Each row has a name. Each question is about the rows just above it.

rok: [ 95 143 138 102 115 176 108 114 132 109 110 108 166 158 128 105 145 131
 126  85 167 129 185  98]
rike: [148 125 191 103 144 136 117 189 113 192 139  76 110  91 150 156 148 153
 127 167 121 172 154  86]
kopi: [105 145 162 158 123  93  80 132 100 119 115 137  84 135 184 132 139 124
 106  89 163 134 139 107]
dapu: [160  90 162 111 131 120 166 119 141 144 117 105 133 114 113 126  90  99
 134 130 168 122 122 124]
Lat: [124 117 107 169  94 119 136  61 106  98 143 132 141 117 127 145  95 157
 128 108 102 136 123 147]
Razo: [215  83 107 145 151  96 162 127 166 193 147 137 119  96 109 154 109 130
  90 178 128 130  74 139]
Tamu: [ 80 140 122  89 147  67 117 192 134 129 141 116 151 102 143 154 106 132
 100 116 121 122 123  64]
sapo: [ 26 168 143 112 118 106  54 144 109 150  95 146  77  71 107 132 139 125
 106 128 101 165 176  61]
dom: [135 146 131 128 106 129 148  92 138 154 101 156 101 109 115 155 152 100
 118 124 148 159 163 158]
Satef: [191 125 108 152 105 128 154 120 165 141 131 145 140 127 141 131 127 157
 143 118 124 126 132 136]
Legu: [157 163 168 165 137 165 101  97 101 163 124 124 124 196 199 122 224 128
 206 127 163  87 162 132]
lif: [199 119 112 135 175 112 148 134 145 140  99 118 116 171 165  86 111 146
 161 122 168 129 148 112]
Go on from [167 129] to the end of its row.  [185  98]
After [132 139 125 106], its row goes on with  [128 101 165 176  61]
Go on from [163 134 139] to the end of its row.  [107]
After [ 61 106], its row goes on with  [ 98 143 132 141 117 127 145  95 157 128 108 102 136 123 147]
Go on from [122 123] to the end of its row.  [64]
Times [96] occurs in Razo:  2

mused: [111 107 197 122  99  54 141 183 183 103  66 174  94  76 115]
zon: [104 105 185 126  94  34 106 122 164 124 114 143 137 112 150]
kifog: [ 85 121 108 133  87  60 162 180 216 137  77 206 106 121 133]
kib: [ 95 101 136 161  69  92 128 149 182 103  62 202  88  76 116]
Go on from [183 103] to the end of its row.  [ 66 174  94  76 115]
After [133  87], its row goes on with  [ 60 162 180 216 137  77 206 106 121 133]
Go on from [180 216 137] to the end of its row.  [ 77 206 106 121 133]
How many times does mused hold [122]?  1

zik: [105  92 105 105 103 154  96 102  89 102 105 103 103 155 105 105 103 171
  91 152]
noso: [ 80 181 191 161 198 111  77  84  79  75 165 179  65 205  91  95 167 138
 114  78]
mitad: [166 152 152 162 159 113 165 169 152 162 164 179 129 118 143 148 152 110
  73 130]
rami: [ 75  84  86  91 103 132  77  84  80  75  75  77  90 117  88 113  80 102
 229  84]
How many times does zik hold [103]?  4
How many times does rami hold [84]?  3
Count of [77] in rami:  2
After [ 88 113], its row goes on with  [ 80 102 229  84]
The rest of the row after [77 84 80 75]:  [ 75  77  90 117  88 113  80 102 229  84]
Go on from [165 179] to the end of its row.  [ 65 205  91  95 167 138 114  78]

zel: [140 128 168 126 142 112  96]
moke: [124 111 124 111 129 129 111]
Bip: [227 146 206 124 156 123 120]
Nogep: [146 123 130 127 133 122 117]
lus: [140 129 138 127 132 124 120]
gab: [145 131 141 127 133 123 117]
kade: [143  80 140 127 132 123 118]
Go on from [140 128] to the end of its row.  [168 126 142 112  96]
Times [129] occurs in moke:  2
The rest of the row after [140 129]:  [138 127 132 124 120]
After [126 142 112], its row goes on with  [96]
Go on from [123 130 127 133] to the end of its row.  [122 117]

fad: [116 119 136 143 128 131 118 130 130 102 123 147 137 123 135]
bafa: [132 116 137 163 223 127 158 141 223 223 111  87  87 122  87]
nen: [116  86 137 148  87 136 106 124  77 110 117 125 136 136  83]
mebul: [118 124  95  78 117 137  93 117 153  91 129 143 115 129 150]
bup: [102 141 132 134 160 121 123 128 171 101 154 142 122 119  81]
Bugor: [103 141 132 140 136 112 150 118 153  92 131 138 123 124 141]
Gog: [149 140 106 121 157 106 103 104 137 121 132 115  78 113 152]
Go on from [136 112 150 118 153] to the end of its row.  [ 92 131 138 123 124 141]
Count of [224] in bafa:  0
Times [115] occurs in Gog:  1
The rest of the row after [153  91]:  [129 143 115 129 150]

